Below are the code and all the weights of a small trained network. Each question names an input and a target symbol and asks about switching units off, where a switched-off unit gives its printed mean instead of its output.

import numpy as np


def w(rows, s, z=0):
    codes = np.array(rows[::2]) - 128.0
    scale = np.full(codes.shape[1], s)
    scale[-1] = z or s
    return codes * scale


def f(y):
    return np.maximum(y, 0)


def softmax(a):
    e = np.exp(a - a.max(-1, keepdims=True))
    return e / e.sum(-1, keepdims=True)


def log_softmax(a):
    a = a - a.max(-1, keepdims=True)
    return a - np.log(np.exp(a).sum(-1, keepdims=True))


def net(x, mask):
    ids = ['βεηλπψ'.index(c) for c in x.split()]
    T = len(ids)
    res = E[ids] + P[:T]
    u = 0
    for l in range(3):
        r = res
        for j in range(2):
            rows = slice(2 * j, 2 * j + 2)
            q, k, v = (r @ M[l][rows].T for M in (Q, K, V))
            z = softmax(np.where(np.tri(T) > 0, q @ k.T / 2**0.5, -1e9)) @ v
            o = O[l][rows]
            res = res + np.where(mask[u + j], z, o[:, -1]) @ o[:, :-1]
        u += 2
        y = f(res @ A[l][:, :-1].T + A[l][:, -1])
        res = res + np.where(mask[u : u + 8], y, B[l][:, -1]) @ B[l][:, :-1]
        u += 8
    return log_softmax(res[-1] @ U[:, :-1].T + U[:, -1])


Q, K, V, O, A, B = {}, {}, {}, {}, {}, {}
E = w([
[136,102,98],'β',
[60,67,79],'ε',
[78,147,199],'η',
[70,155,203],'λ',
[69,156,200],'π',
[173,251,110],'ψ',
],0.018)
P = w([
[253,119,238],'0',
[88,152,79],'1',
[94,128,92],'2',
[116,117,108],'3',
[132,112,130],'4',
[145,110,150],'5',
[157,109,167],'6',
[167,109,175],'7',
],0.008)
Q[0] = w([
[68,130,170],'L0H0',
[6,187,151],'L0H0',
[16,153,188],'L0H1',
[70,126,179],'L0H1',
],0.011)
K[0] = w([
[38,151,135],'L0H0',
[20,27,90],'L0H0',
[83,41,162],'L0H1',
[2,57,133],'L0H1',
],0.0098)
V[0] = w([
[170,144,158],'L0H0',
[114,154,77],'L0H0',
[104,212,116],'L0H1',
[122,254,224],'L0H1',
],0.009)
O[0] = w([
[77,47,252,121],'L0H0',
[197,176,237,134],'L0H0',
[115,196,236,199],'L0H1',
[173,238,34,255],'L0H1',
],0.0046,0.0056)
A[0] = w([
[145,102,163,221],'L0N0',
[80,36,100,28],'L0N1',
[63,166,138,13],'L0N2',
[144,181,1,23],'L0N3',
[218,91,172,3],'L0N4',
[91,77,113,46],'L0N5',
[113,54,183,89],'L0N6',
[124,61,230,74],'L0N7',
],0.0097,0.0036)
B[0] = w([
[77,190,115,186],'L0N0',
[169,156,205,196],'L0N1',
[135,58,136,169],'L0N2',
[144,79,96,253],'L0N3',
[121,68,68,135],'L0N4',
[153,140,179,164],'L0N5',
[199,201,103,187],'L0N6',
[150,96,1,194],'L0N7',
],0.0069,0.0046)
Q[1] = w([
[134,248,125],'L1H0',
[181,189,98],'L1H0',
[41,162,151],'L1H1',
[136,108,121],'L1H1',
],0.011)
K[1] = w([
[253,170,56],'L1H0',
[168,169,171],'L1H0',
[105,74,142],'L1H1',
[91,175,255],'L1H1',
],0.0087)
V[1] = w([
[93,77,235],'L1H0',
[42,157,52],'L1H0',
[155,43,83],'L1H1',
[142,155,3],'L1H1',
],0.011)
O[1] = w([
[145,93,211,11],'L1H0',
[159,126,134,125],'L1H0',
[41,214,41,69],'L1H1',
[66,107,255,174],'L1H1',
],0.0067,0.011)
A[1] = w([
[110,120,123,79],'L1N0',
[130,192,227,22],'L1N1',
[46,134,40,73],'L1N2',
[1,78,167,137],'L1N3',
[93,98,150,73],'L1N4',
[29,144,176,2],'L1N5',
[99,158,43,123],'L1N6',
[158,135,20,68],'L1N7',
],0.0095,0.0056)
B[1] = w([
[43,55,143,128],'L1N0',
[156,172,253,220],'L1N1',
[118,138,199,183],'L1N2',
[193,64,33,239],'L1N3',
[100,84,82,137],'L1N4',
[67,236,156,153],'L1N5',
[174,73,103,253],'L1N6',
[44,89,24,211],'L1N7',
],0.006,0.0031)
Q[2] = w([
[82,100,135],'L2H0',
[22,156,221],'L2H0',
[170,229,135],'L2H1',
[163,77,254],'L2H1',
],0.0097)
K[2] = w([
[172,147,150],'L2H0',
[176,168,81],'L2H0',
[246,124,131],'L2H1',
[132,95,236],'L2H1',
],0.014)
V[2] = w([
[72,2,223],'L2H0',
[193,110,210],'L2H0',
[68,180,104],'L2H1',
[112,59,155],'L2H1',
],0.0093)
O[2] = w([
[49,104,250,31],'L2H0',
[157,2,67,184],'L2H0',
[129,40,160,141],'L2H1',
[11,186,191,3],'L2H1',
],0.0052)
A[2] = w([
[212,102,160,199],'L2N0',
[99,82,181,254],'L2N1',
[86,117,127,179],'L2N2',
[54,221,70,137],'L2N3',
[170,168,247,108],'L2N4',
[167,115,101,108],'L2N5',
[107,44,124,135],'L2N6',
[166,171,95,143],'L2N7',
],0.013,0.0099)
B[2] = w([
[95,137,111,251],'L2N0',
[171,151,189,192],'L2N1',
[247,95,192,153],'L2N2',
[136,52,138,178],'L2N3',
[67,29,159,162],'L2N4',
[116,83,97,181],'L2N5',
[108,163,101,160],'L2N6',
[84,152,137,224],'L2N7',
],0.012)
U = w([
[195,2,77,126],'β',
[192,188,137,230],'ε',
[46,174,162,155],'η',
[94,73,128,1],'λ',
[96,70,122,2],'π',
[39,130,77,176],'ψ',
],0.0091,0.0073)

Each question gives the input, a string of symbols that net reads in full, and the target symbol t.
The units are the heads (2 rows each of Q, K, V and O) and the neurons (one row each of A and B). Each row of codes is followed by its name. A weight is (code - 128) times the scale printed after its matrix; where a second scale follows, it is the last column's (O, A, B and U).
mask holds one flag per unit, layer by layer, with each layer's heads first. A switched-off unit (its flag False) gives its mean, the last column of its rows in O or B, instead of its output. The means were averaged over made-up inputs and are rounded, as every weight is.
A unit's drop is (log p(t) with every unit on - log p(t) with that unit switched off) / (log p(t) with every unit on - log p(t) with every unit switched off).
The circuit of an input: a set's keep is (log p(t) with only the set's units on - log p(t) with every unit switched off) / (log p(t) with every unit on - log p(t) with every unit switched off). Starting from the 12 units with the biggest drops (on a tie, the unit counted first), units are removed one at a time, each time the one whose removal leaves the highest keep (on an exact tie, the one counted first), for as long as the keep stays at least 0.8.
circuit, biggest first: the units of the circuit, biggest drop first
most important unit: the unit with the biggest drop
k most important neurons: the k neurons with the biggest drops, biggest first
top k neurons in layer l: the k neurons of layer l with the biggest drops, biggest first
heads that matter: for each layer, one digit per head in row order, 1 if its drop is at least 0.15 and else 0, layers parted by /
drop when u is switched off: that unit's drop, to one decimal
input π η η ψ, target β: top 2 neurons in layer 2 => [L2N5, L2N6]
input ψ η β ψ π, target β: circuit, biggest first => [L2H0]
input β ψ ε ε ε λ, target ε: 4 most important neurons => [L0N7, L0N1, L2N4, L2N3]
input β λ η β ε π λ, target ε: heads that matter => 01 / 11 / 00
input β ε π ε π β, target ε: heads that matter => 00 / 11 / 10
input β β ψ ψ λ, target β: circuit, biggest first => [L0H1, L1H0, L2H1]
input ψ β β λ, target β: 2 most important neurons => [L0N1, L2N0]
input ψ λ β ψ ψ, target η: heads that matter => 10 / 01 / 00
input β ψ η, target β: circuit, biggest first => [L2N3, L2N0, L1H1, L0H1]
input ε λ λ β, target ε: heads that matter => 01 / 10 / 11
input η β ε β η, target ε: 4 most important neurons => [L0N7, L2N4, L2N5, L2N1]
input ψ β ψ ψ β, target ψ: heads that matter => 01 / 10 / 10
input ψ η ψ ψ ψ λ ψ, target η: 2 most important neurons => [L2N7, L2N4]
input η ε ψ, target β: circuit, biggest first => [L2N3]
input ε β ε ψ ψ ψ ψ η, target ψ: heads that matter => 01 / 01 / 10
input π ε π λ π, target ε: top 3 neurons in layer 0 => [L0N7, L0N1, L0N5]
input π λ β η ψ ψ λ β, target ψ: heads that matter => 01 / 00 / 00
input π ε β π, target ε: heads that matter => 01 / 10 / 10
input π β ψ ψ ε, target ε: drop when L0H1 is switched off => 0.2
input π η π β β ψ ψ η, target ψ: most important unit => L2H0
input ε ε ψ ψ ψ, target ψ: drop when L2H1 is switched off => 0.1
input ψ ε ψ η π, target β: drop when L0H1 is switched off => 0.9
